Rows lie near named flat spaces through zero. A row that begins with a name and a colon came from that space; any other row is followed by the name of its block's space that it lies nearest.
dphb: -1.260 1.991 -1.113 1.126 0.596 0.260 2.579 -0.090 1.977 -1.751 -1.548 0.060 -2.256 0.847 -1.684 1.875 -0.392 -1.078 -1.942 2.058 -0.973 -0.241 -1.317 -0.029 0.567 -0.482 -0.776 -1.715 -1.798 1.810
zbrh: -0.540 0.611 -2.183 0.813 0.305 2.733 -5.448 -1.024 -3.500 -5.598 -2.175 4.242 5.726 0.242 0.224 1.527 0.604 -0.809 -0.032 3.612 -1.826 -3.182 -1.627 -2.287 -2.485 -1.243 -3.905 2.903 1.249 -2.761
fltl: 0.331 -0.668 -0.469 -1.413 -1.494 -0.174 0.147 0.750 0.519 -0.615 -1.114 1.901 -2.222 -1.036 -1.773 1.375 0.175 0.360 1.600 -0.586 -0.316 -0.995 -0.093 -4.312 0.222 -0.101 -1.023 0.512 -0.371 0.100
-3.014 -1.729 0.080 -2.125 -0.171 0.023 -4.788 1.120 -2.558 2.077 -1.807 1.211 1.115 -0.167 0.297 0.074 0.871 0.731 -2.035 0.835 2.563 2.604 -1.191 -1.139 1.504 -0.497 0.613 0.987 0.544 0.386
dphb
hhlg: -0.019 -2.509 -0.923 -3.011 2.460 -0.011 2.309 0.044 -0.293 -1.468 -0.917 0.558 1.407 -0.184 -3.340 -1.592 0.480 0.666 0.036 -0.381 0.603 0.505 0.960 -0.491 -2.096 2.234 -1.008 0.157 -1.681 -1.118
mblp: -3.591 5.269 1.842 1.469 -0.982 -2.045 1.560 1.450 0.879 -0.808 1.591 -2.982 1.470 2.150 -0.944 -1.563 1.493 -1.057 1.956 -4.144 3.847 2.144 2.065 -2.723 -5.990 2.551 -2.613 2.124 2.111 -0.976
pcct: -1.006 -0.666 -0.655 -1.604 -2.006 2.337 -3.099 -1.514 -0.797 4.062 3.505 0.009 2.060 1.332 -1.833 1.735 0.782 -0.038 1.049 0.718 -2.654 1.039 -2.562 -5.908 1.971 -1.251 -1.459 -1.505 -0.597 1.407
1.432 0.546 -1.846 -0.580 -1.681 -1.310 -1.878 -2.546 3.260 1.339 0.748 1.317 1.651 0.919 0.008 0.243 0.222 0.013 -1.322 0.901 0.060 2.565 -0.546 -0.363 1.749 -0.656 0.987 0.110 -0.527 -0.336
pcct
gfqs: -1.090 1.701 -2.182 1.151 -1.433 -1.270 0.781 4.342 2.900 0.208 4.788 0.807 -0.918 -0.554 -0.614 -1.150 -0.404 -1.432 -0.482 -1.710 -3.350 -0.188 1.870 1.072 -0.036 -1.694 0.975 0.330 -3.212 0.256
hhlg: 2.241 0.878 -2.221 3.645 -4.678 0.240 -0.984 -1.683 1.381 0.933 1.319 0.570 -2.606 0.007 -0.216 -4.713 -7.589 -0.829 -1.689 -5.625 -1.178 2.394 2.087 -3.687 5.041 -0.177 -2.702 -2.424 -2.155 -1.406
fltl: -1.792 1.208 1.460 2.017 2.029 -0.491 0.016 -3.297 -0.363 5.473 0.183 -3.418 0.841 1.969 4.350 -2.828 3.433 1.652 -2.152 1.105 -1.031 1.998 1.915 6.121 0.408 -1.422 -0.754 2.108 0.134 0.409
-2.792 -2.096 -0.123 1.527 -0.169 -0.546 0.252 -0.387 0.267 0.067 -2.905 -0.741 -0.848 0.347 2.501 -0.859 0.565 3.111 0.351 -0.913 -0.403 -0.277 0.792 0.052 0.564 -0.200 0.484 -0.767 -4.233 -1.329
pcct
zbrh: 1.733 -2.190 0.601 0.590 -2.101 4.509 -5.483 -0.505 -2.280 -2.637 -1.916 0.719 3.599 -1.119 1.955 1.059 2.019 0.440 0.773 3.251 2.951 0.487 1.350 -1.913 -2.017 -0.082 -1.389 -1.746 -1.383 1.654
fqqq: -1.759 0.219 0.065 -3.101 0.194 1.426 0.418 -1.827 0.430 4.148 1.816 0.555 1.147 2.949 0.553 0.972 -3.700 4.260 1.867 0.321 -1.483 -1.520 2.330 0.877 -0.221 -1.225 -0.616 -0.392 1.670 3.944
0.452 -0.803 -0.275 -4.154 0.245 -1.121 2.718 -0.258 1.036 0.872 0.300 -1.324 4.000 -2.351 -2.558 -0.597 3.688 0.906 0.411 0.969 2.768 1.632 2.120 -0.421 -0.123 0.034 -1.025 -1.548 1.562 1.469
hhlg
-3.168 4.607 -0.341 1.481 2.216 0.936 -2.428 -1.276 -1.405 1.358 0.987 -0.162 -2.580 -0.837 2.765 4.736 3.134 -1.143 1.834 3.187 -1.429 -1.274 -0.353 1.925 -0.390 -3.950 4.062 -0.884 5.349 3.305
hhlg
rfpg: 2.368 -0.731 0.296 -0.177 1.839 -0.734 -3.592 -0.211 3.352 1.121 -0.668 -0.527 -1.924 -2.195 -2.336 -0.951 -3.893 1.574 -2.754 -1.057 -1.267 1.925 0.787 -0.330 1.732 1.350 1.246 2.014 -0.256 -0.092
0.335 -0.106 -0.352 0.681 -2.987 -0.355 0.928 -2.757 -0.360 1.258 1.576 -1.278 0.951 -4.149 0.137 -2.017 -0.876 -2.240 -1.262 -2.196 -0.227 2.047 3.148 -2.690 1.512 -0.544 -2.290 -0.575 0.730 1.951
hhlg
-1.324 1.517 -2.922 1.684 -0.591 -1.222 0.528 1.673 2.130 -0.139 3.199 2.250 -0.344 -0.152 -1.255 -1.135 -0.056 -2.178 0.998 -1.523 -3.009 -0.897 1.881 -1.202 0.160 -2.675 -0.306 -1.218 -1.354 1.106
gfqs
pcct: 1.657 2.256 -0.094 0.182 3.677 -1.033 1.625 -1.005 -2.511 -3.273 -0.878 0.733 2.058 0.058 2.376 -2.844 2.619 1.202 0.707 4.099 -2.512 -1.336 0.618 1.866 3.483 3.282 -3.377 -0.725 0.246 0.663
rfpg: 1.641 -0.086 0.835 0.233 -0.963 -0.986 -0.016 0.887 -0.077 1.294 -0.658 0.733 -0.682 0.959 -0.547 -0.662 1.013 -1.157 -0.059 0.386 -1.021 -1.339 0.505 -1.033 0.769 1.946 1.096 1.540 0.844 2.444
4.888 -3.735 -2.027 -1.500 2.044 1.132 -1.769 -0.049 1.635 0.933 0.840 2.280 -1.116 0.610 -0.005 -1.395 -0.521 1.381 -3.081 1.457 -0.104 1.094 -0.725 -1.313 2.389 0.205 4.791 -2.698 -0.598 3.177
mblp
0.314 1.174 -1.216 -0.911 -0.757 -1.091 -1.426 -0.842 0.292 2.564 1.533 0.645 1.346 2.836 -0.088 1.191 0.329 -0.124 -2.380 -1.242 -1.347 1.444 -1.286 -1.168 0.248 -2.109 0.377 -0.053 0.576 -0.332
pcct
dphb: -3.736 -0.207 0.294 1.631 2.152 0.255 -1.248 -1.800 -2.850 -1.494 0.988 1.495 1.836 -0.355 -1.074 0.745 0.627 -0.067 -0.978 -0.384 -0.850 0.851 -0.383 0.006 0.552 -0.786 -0.125 -1.645 -0.904 1.288
3.912 -0.084 -0.810 -0.955 0.543 -2.821 -2.801 3.453 1.927 -3.128 -0.570 2.829 -4.691 -0.750 -1.868 -2.347 2.841 1.408 0.789 0.356 -1.064 -1.775 4.372 -2.759 0.832 4.851 2.606 1.599 2.220 1.207
rfpg
-0.788 -0.890 0.052 1.658 -0.930 -0.603 -1.680 -2.839 5.176 -0.419 -0.405 0.870 -4.815 -0.222 -0.963 -0.875 -3.441 1.646 -1.424 -0.927 -0.584 -0.971 0.664 2.733 -0.865 1.447 2.107 2.807 0.416 -3.983
rfpg
-5.255 2.006 3.516 1.875 -1.857 -1.119 2.452 -0.320 1.489 -0.426 -2.846 -1.552 -3.476 -0.077 -0.018 2.977 -0.729 0.478 0.777 1.319 -1.056 -5.760 -0.762 -0.149 -2.159 -1.205 -3.983 2.472 -3.067 -0.052
mblp
gfqs: 0.615 0.166 1.864 -1.407 0.858 1.090 -0.439 -0.915 -1.693 -1.804 -3.380 -0.334 0.671 -2.525 -0.092 0.404 1.788 0.890 -1.277 2.003 1.460 0.910 -1.972 -0.182 -0.403 2.114 -0.427 -0.429 2.540 -1.349
0.951 0.456 -1.484 -2.725 0.124 -1.654 1.362 1.010 0.893 1.077 1.230 -1.529 -1.005 1.314 1.837 1.437 -0.122 0.710 -0.598 -0.961 1.577 -0.003 0.902 -0.084 1.066 -0.296 -0.562 -0.580 -0.504 0.693
dphb
1.203 -0.654 -0.656 0.185 -2.338 2.824 -1.049 -0.225 1.104 -0.946 2.537 -0.222 1.990 -3.068 -0.671 -0.617 -0.883 0.457 -0.331 -0.514 -1.218 -2.733 0.840 -2.145 -3.601 1.030 2.207 -2.021 0.449 -1.300
pcct
-0.848 -0.929 -2.927 2.477 -1.785 0.943 0.289 -3.424 1.389 -2.067 -1.513 -1.474 0.970 -0.851 0.670 0.359 -2.669 0.528 -0.540 -0.126 0.286 -1.255 0.551 1.274 -0.983 -0.878 3.209 3.961 -1.172 -2.619
rfpg
-1.382 -1.352 -0.661 -0.355 -0.164 1.010 -0.388 0.704 0.618 1.559 -0.805 -0.743 -1.530 -0.447 0.856 -1.601 0.211 -0.744 -1.549 -0.552 0.226 1.299 0.859 0.710 -0.900 1.173 0.438 -1.971 -0.877 1.920
zbrh
